Below is a small trained network, with its code and all its weights. Each question gives an input and a class and asks what happens when units are switched off, that is, made to give their printed mean instead of their output.

import numpy as np


def w(rows, s, z=0):
    codes = np.array(rows[::2]) - 128.0
    scale = np.full(codes.shape[1], s)
    scale[-1] = z or s
    return codes * scale


def norm(h):
    return h / np.sqrt((h * h).mean(-1, keepdims=True) + 1e-5)


def f(y):
    return y / 2 * (1 + np.tanh(0.7978845608 * (y + 0.044715 * y**3)))


def log_softmax(a):
    a = a - a.max(-1, keepdims=True)
    return a - np.log(np.exp(a).sum(-1, keepdims=True))


def net(x, mask):
    res = np.array(x, float).reshape(1, 7) / 4 @ E
    u = 0
    for l in range(3):
        y = f(norm(res) @ A[l][:, :-1].T + A[l][:, -1])
        res = res + np.where(mask[u : u + 8], y, B[l][:, -1]) @ B[l][:, :-1]
        u += 8
    return log_softmax(norm(res)[-1] @ U[:, :-1].T + U[:, -1])


A, B = {}, {}
E = w([
[133,78,102,92,123,138,164,87,87,183,61,156],'x0',
[1,99,145,213,172,90,183,51,93,149,204,138],'x1',
[165,88,75,91,192,191,241,138,112,35,190,82],'x2',
[60,96,70,56,148,157,17,113,87,71,159,186],'x3',
[137,103,126,158,131,126,125,221,81,159,156,154],'x4',
[122,135,63,92,89,183,118,121,163,244,229,101],'x5',
[79,76,98,72,159,33,115,184,138,145,113,16],'x6',
],0.0075)
A[0] = w([
[158,53,112,72,101,125,184,55,26,210,45,146,46],'0.n1',
[156,108,185,167,161,65,138,145,103,62,113,167,54],'0.n2',
[138,210,167,173,151,106,71,161,179,70,216,78,48],'0.n3',
[186,175,143,194,118,97,226,122,163,192,91,85,1],'0.n4',
[146,144,110,150,155,78,126,138,111,84,77,147,42],'0.n5',
[113,155,119,110,126,128,123,14,217,93,97,87,69],'0.n6',
[163,116,100,192,136,103,117,228,36,162,163,160,45],'0.n7',
[124,159,129,109,136,190,138,121,131,254,188,75,14],'0.n8',
],0.0082,0.0051)
B[0] = w([
[134,198,129,135,231,133,94,174,146,136,139,138,229],'0.n1',
[100,101,108,129,122,172,118,122,178,122,73,110,212],'0.n2',
[147,148,113,105,248,130,120,155,120,193,100,175,206],'0.n3',
[109,136,117,129,113,84,77,190,143,21,195,161,252],'0.n4',
[92,119,126,124,119,155,117,102,178,137,102,103,153],'0.n5',
[112,166,45,154,80,133,168,204,63,143,75,139,192],'0.n6',
[107,203,48,144,81,138,153,140,91,116,83,103,194],'0.n7',
[86,96,129,147,135,157,113,131,201,84,53,115,206],'0.n8',
],0.015,0.0041)
A[1] = w([
[50,116,129,190,164,79,225,108,161,155,136,174,138],'1.n1',
[138,121,73,127,87,164,143,131,224,194,184,129,63],'1.n2',
[255,145,138,68,102,139,120,173,173,132,73,123,2],'1.n3',
[123,130,125,135,157,201,170,179,102,91,165,70,103],'1.n4',
[139,98,111,91,152,36,107,124,153,121,103,50,167],'1.n5',
[176,166,154,159,114,191,138,100,156,99,119,212,78],'1.n6',
[118,148,208,151,70,100,87,129,129,204,103,153,58],'1.n7',
[150,117,135,181,109,163,129,103,136,107,145,179,89],'1.n8',
],0.0093,0.0052)
B[1] = w([
[206,214,203,117,115,219,20,138,47,119,158,29,255],'1.n1',
[15,28,121,211,187,188,95,182,225,85,15,73,163],'1.n2',
[51,210,232,177,149,163,38,15,13,119,203,7,212],'1.n3',
[251,134,90,131,81,64,126,27,148,181,63,129,236],'1.n4',
[94,113,210,141,92,172,254,189,117,215,223,229,245],'1.n5',
[87,75,184,67,107,114,247,228,159,247,194,164,216],'1.n6',
[178,116,25,144,170,6,196,65,202,102,145,5,168],'1.n7',
[53,75,149,106,144,67,188,176,95,181,160,83,151],'1.n8',
],0.0068,0.0046)
A[2] = w([
[119,88,183,108,99,132,173,165,121,196,146,147,7],'2.n1',
[127,113,168,126,133,134,91,113,76,130,156,56,67],'2.n2',
[88,155,117,123,141,127,167,164,88,163,106,114,131],'2.n3',
[86,82,69,65,117,128,59,94,87,110,158,211,15],'2.n4',
[226,60,142,132,150,130,188,76,139,136,114,97,37],'2.n5',
[123,89,204,148,144,116,159,127,102,86,37,136,32],'2.n6',
[108,141,107,114,64,177,122,174,60,116,140,109,255],'2.n7',
[103,144,135,184,131,2,87,137,174,195,80,112,128],'2.n8',
],0.011,0.0035)
B[2] = w([
[104,92,162,95,120,110,238,137,126,150,150,110,156],'2.n1',
[124,147,196,117,78,180,98,101,96,132,127,151,168],'2.n2',
[186,150,128,166,136,104,142,117,229,188,96,211,212],'2.n3',
[157,148,175,150,125,78,133,252,133,11,126,96,179],'2.n4',
[150,101,53,66,130,106,111,67,112,68,193,163,150],'2.n5',
[45,78,70,133,140,192,77,169,224,170,123,85,165],'2.n6',
[106,143,150,154,83,81,147,78,127,162,80,113,255],'2.n7',
[164,70,64,67,143,158,160,77,74,76,157,137,240],'2.n8',
],0.011,0.0072)
U = w([
[71,74,96,137,144,186,94,142,197,128,95,112,146],'0',
[159,159,118,115,250,138,100,165,115,159,128,175,110],'1',
[130,119,155,139,98,61,132,205,123,48,151,123,124],'2',
[111,145,187,133,101,145,99,73,86,151,134,106,187],'3',
[137,161,47,159,82,95,162,118,127,152,70,155,111],'4',
[114,94,152,101,119,105,193,139,146,188,159,167,171],'5',
[164,91,55,90,133,113,130,66,106,92,161,136,115],'6',
[180,80,138,178,129,104,92,115,144,146,103,158,3],'7',
],0.02,0.0068)

Each question gives the input, the list of numbers given to net, and the class t.
The units are the neurons (one row each of A and B). Each row of codes is followed by its name. A weight is (code - 128) times the scale printed after its matrix; where a second scale follows, it is the last column's (A, B and U).
mask holds one flag per neuron, layer by layer. A switched-off neuron (its flag False) gives its mean, the last column of its row in B, instead of its output. The means were averaged over made-up inputs and are rounded, as every weight is.
A unit's drop is (log p(t) with every unit on - log p(t) with that unit switched off) / (log p(t) with every unit on - log p(t) with every unit switched off).
The circuit of an input: a set's keep is (log p(t) with only the set's units on - log p(t) with every unit switched off) / (log p(t) with every unit on - log p(t) with every unit switched off). Starting from the 12 units with the biggest drops (on a tie, the unit counted first), units are removed one at a time, each time the one whose removal leaves the highest keep (on an exact tie, the one counted first), for as long as the keep stays at least 0.8.
circuit, biggest first: the units of the circuit, biggest drop first
most important unit: the unit with the biggest drop
k most important neurons: the k neurons with the biggest drops, biggest first
top k neurons in layer l: the k neurons of layer l with the biggest drops, biggest first
input [2,-8,-7,6,7,8,-8], class 0: most important unit -> 1.n2
input [4,2,6,-2,7,6,3], class 4: 2 most important neurons -> (0.n7; 1.n4)
input [6,7,0,2,4,-7,-6], class 0: 2 most important neurons -> (0.n2; 2.n6)
input [-1,1,6,-3,-7,5,-6], class 4: top 2 neurons in layer 1 -> (1.n5; 1.n4)
input [-3,-2,1,1,6,0,-8], class 5: 3 most important neurons -> (1.n6; 2.n1; 0.n6)
input [-7,5,-8,4,-8,-3,4], class 4: top 2 neurons in layer 0 -> (0.n6; 0.n1)
input [0,5,1,-2,8,-8,-1], class 0: 2 most important neurons -> (0.n2; 2.n6)
input [-4,2,6,5,4,0,6], class 5: circuit, biggest first -> (0.n4; 1.n5)
input [-4,3,1,-3,0,4,0], class 0: 4 most important neurons -> (0.n8; 0.n1; 2.n3; 0.n6)
input [6,7,-1,1,2,-1,-4], class 3: 4 most important neurons -> (1.n1; 0.n3; 2.n2; 0.n4)
input [5,0,4,1,6,1,2], class 4: 2 most important neurons -> (0.n7; 0.n3)
input [-6,4,7,7,-4,1,1], class 2: top 3 neurons in layer 2 -> (2.n4; 2.n8; 2.n3)
input [0,-2,-6,1,5,0,0], class 6: 3 most important neurons -> (2.n8; 1.n7; 0.n6)
input [6,4,-2,5,-2,-5,6], class 1: top neuron in layer 1 -> (1.n6)
input [4,8,7,4,-7,-5,-6], class 3: circuit, biggest first -> (1.n1; 2.n8)
input [1,-4,-5,-1,-1,-1,4], class 6: 2 most important neurons -> (1.n7; 2.n8)
input [-8,-7,-7,-2,-3,5,-5], class 1: 3 most important neurons -> (0.n3; 2.n7; 1.n1)
input [-7,-7,6,8,-7,6,-7], class 2: 2 most important neurons -> (2.n4; 0.n1)
input [-6,6,-6,-2,2,5,-8], class 5: 2 most important neurons -> (1.n6; 1.n8)
input [-8,-3,-2,-6,4,-2,-5], class 1: circuit, biggest first -> (0.n3)
input [7,-3,-5,5,8,8,1], class 0: top 4 neurons in layer 0 -> (0.n8; 0.n6; 0.n3; 0.n4)
input [4,-6,-8,3,-7,8,-4], class 0: top 2 neurons in layer 0 -> (0.n8; 0.n7)
input [-4,-3,2,-8,6,7,5], class 2: top 2 neurons in layer 0 -> (0.n4; 0.n2)
input [-4,7,-8,-8,-7,6,2], class 2: 3 most important neurons -> (0.n4; 1.n1; 1.n4)
input [-6,-7,6,5,1,6,3], class 3: top 2 neurons in layer 2 -> (2.n2; 2.n3)
